Below are the code and all the weights of a small trained network. Each question names an input and a class and asks about switching units off, where a switched-off unit gives its printed mean instead of its output.

import numpy as np


def w(rows, s, z=0):
    codes = np.array(rows[::2]) - 128.0
    scale = np.full(codes.shape[1], s)
    scale[-1] = z or s
    return codes * scale


def f(y):
    return np.maximum(y, 0)


def log_softmax(a):
    a = a - a.max(-1, keepdims=True)
    return a - np.log(np.exp(a).sum(-1, keepdims=True))


def net(x, mask):
    res = np.array(x, float).reshape(1, 3) / 4 @ E
    y = f(res @ A[0][:, :-1].T + A[0][:, -1])
    res = res + np.where(mask, y, B[0][:, -1]) @ B[0][:, :-1]
    return log_softmax(res[-1] @ U[:, :-1].T + U[:, -1])


A, B = {}, {}
E = w([
[104,158,9,187,100,160,47,34,149],'x0',
[45,118,131,61,3,236,165,138,115],'x1',
[40,57,28,120,186,112,185,189,101],'x2',
],0.0064)
A[0] = w([
[134,127,244,91,154,111,199,198,128,64],'neuron 1',
[121,124,141,121,66,146,127,136,136,148],'neuron 2',
[126,146,36,132,117,143,75,46,133,66],'neuron 3',
[126,132,86,135,116,126,109,87,116,253],'neuron 4',
[172,136,119,134,188,84,99,131,122,129],'neuron 5',
[131,123,188,124,140,118,162,171,129,209],'neuron 6',
[76,131,130,102,28,166,143,145,123,155],'neuron 7',
[169,145,187,137,93,133,95,79,126,152],'neuron 8',
[57,94,19,128,189,123,180,184,130,99],'neuron 9',
[117,144,45,146,105,136,80,38,140,84],'neuron 10',
[200,153,236,134,63,145,71,46,142,86],'neuron 11',
[78,132,135,102,22,188,138,136,137,69],'neuron 12',
[180,140,128,152,240,69,73,102,142,99],'neuron 13',
],0.011,0.0075)
B[0] = w([
[201,110,160,175,20,127,67,179,85,248],'neuron 1',
[166,119,128,122,175,134,156,109,125,189],'neuron 2',
[176,102,171,172,28,108,114,188,78,215],'neuron 3',
[253,144,157,48,243,218,44,192,225,249],'neuron 4',
[182,128,126,135,166,147,168,80,98,199],'neuron 5',
[242,136,131,92,173,198,49,178,167,239],'neuron 6',
[216,127,136,137,221,121,152,68,116,245],'neuron 7',
[100,126,74,77,179,127,136,185,126,222],'neuron 8',
[86,149,37,84,146,98,149,220,54,244],'neuron 9',
[185,115,177,152,31,119,98,173,78,226],'neuron 10',
[40,130,24,105,135,90,159,219,72,254],'neuron 11',
[169,115,139,181,126,90,196,48,60,219],'neuron 12',
[198,108,141,144,161,125,202,44,72,235],'neuron 13',
],0.015,0.0084)
U = w([
[181,88,196,169,34,152,38,166,104,71],'0',
[171,100,149,165,177,121,229,15,88,109],'1',
[73,153,47,77,136,91,149,188,95,131],'2',
[152,152,161,76,182,213,43,117,254,255],'3',
[97,142,149,148,87,118,131,74,151,101],'4',
[82,141,136,142,84,102,125,107,136,97],'5',
[93,117,145,152,97,124,140,103,153,101],'6',
[84,137,164,143,102,115,126,76,153,101],'7',
],0.0084,0.0054)

Each question gives the input, the list of numbers given to net, and the class t.
The units are the neurons (one row each of A and B). Each row of codes is followed by its name. A weight is (code - 128) times the scale printed after its matrix; where a second scale follows, it is the last column's (A, B and U).
mask holds one flag per neuron, in row order. A switched-off neuron (its flag False) gives its mean, the last column of its row in B, instead of its output. The means were averaged over made-up inputs and are rounded, as every weight is.
A unit's drop is (log p(t) with every unit on - log p(t) with that unit switched off) / (log p(t) with every unit on - log p(t) with every unit switched off).
The circuit of an input: a set's keep is (log p(t) with only the set's units on - log p(t) with every unit switched off) / (log p(t) with every unit on - log p(t) with every unit switched off). Starting from the 12 units with the biggest drops (on a tie, the unit counted first), units are removed one at a time, each time the one whose removal leaves the highest keep (on an exact tie, the one counted first), for as long as the keep stays at least 0.8.
units of the circuit, in order: the units of the circuit, biggest drop first
unit that matters most: the unit with the biggest drop
k most important neurons: the k neurons with the biggest drops, biggest first
drop of u: that unit's drop, to one decimal
input [-7,-5,6], class 0: 3 most important neurons	neuron 1; neuron 11; neuron 6
input [-1,7,-8], class 2: 4 most important neurons	neuron 11; neuron 8; neuron 13; neuron 5
input [3,-7,1], class 1: unit that matters most	neuron 13
input [-2,0,-4], class 2: 2 most important neurons	neuron 11; neuron 4
input [2,-2,-2], class 3: units of the circuit, in order	neuron 1; neuron 12
input [5,-7,0], class 1: 3 most important neurons	neuron 13; neuron 1; neuron 5
input [2,4,-4], class 1: 4 most important neurons	neuron 9; neuron 12; neuron 7; neuron 6
input [5,4,-7], class 2: 3 most important neurons	neuron 11; neuron 8; neuron 1
input [5,-7,4], class 1: 2 most important neurons	neuron 13; neuron 1
input [-8,-7,7], class 0: 4 most important neurons	neuron 1; neuron 6; neuron 11; neuron 7
input [2,4,4], class 1: 2 most important neurons	neuron 11; neuron 7
input [-3,-5,1], class 1: 2 most important neurons	neuron 13; neuron 4
input [7,5,7], class 0: 4 most important neurons	neuron 10; neuron 3; neuron 11; neuron 8
input [7,5,6], class 0: unit that matters most	neuron 10
input [-7,2,-8], class 2: 3 most important neurons	neuron 11; neuron 8; neuron 10
input [-7,6,7], class 0: 2 most important neurons	neuron 1; neuron 11
input [-4,-3,-5], class 2: drop of neuron 3	0.2
input [-4,-3,-8], class 2: drop of neuron 11	0.6
input [1,8,-6], class 1: drop of neuron 12	0.4
input [2,1,0], class 3: unit that matters most	neuron 1
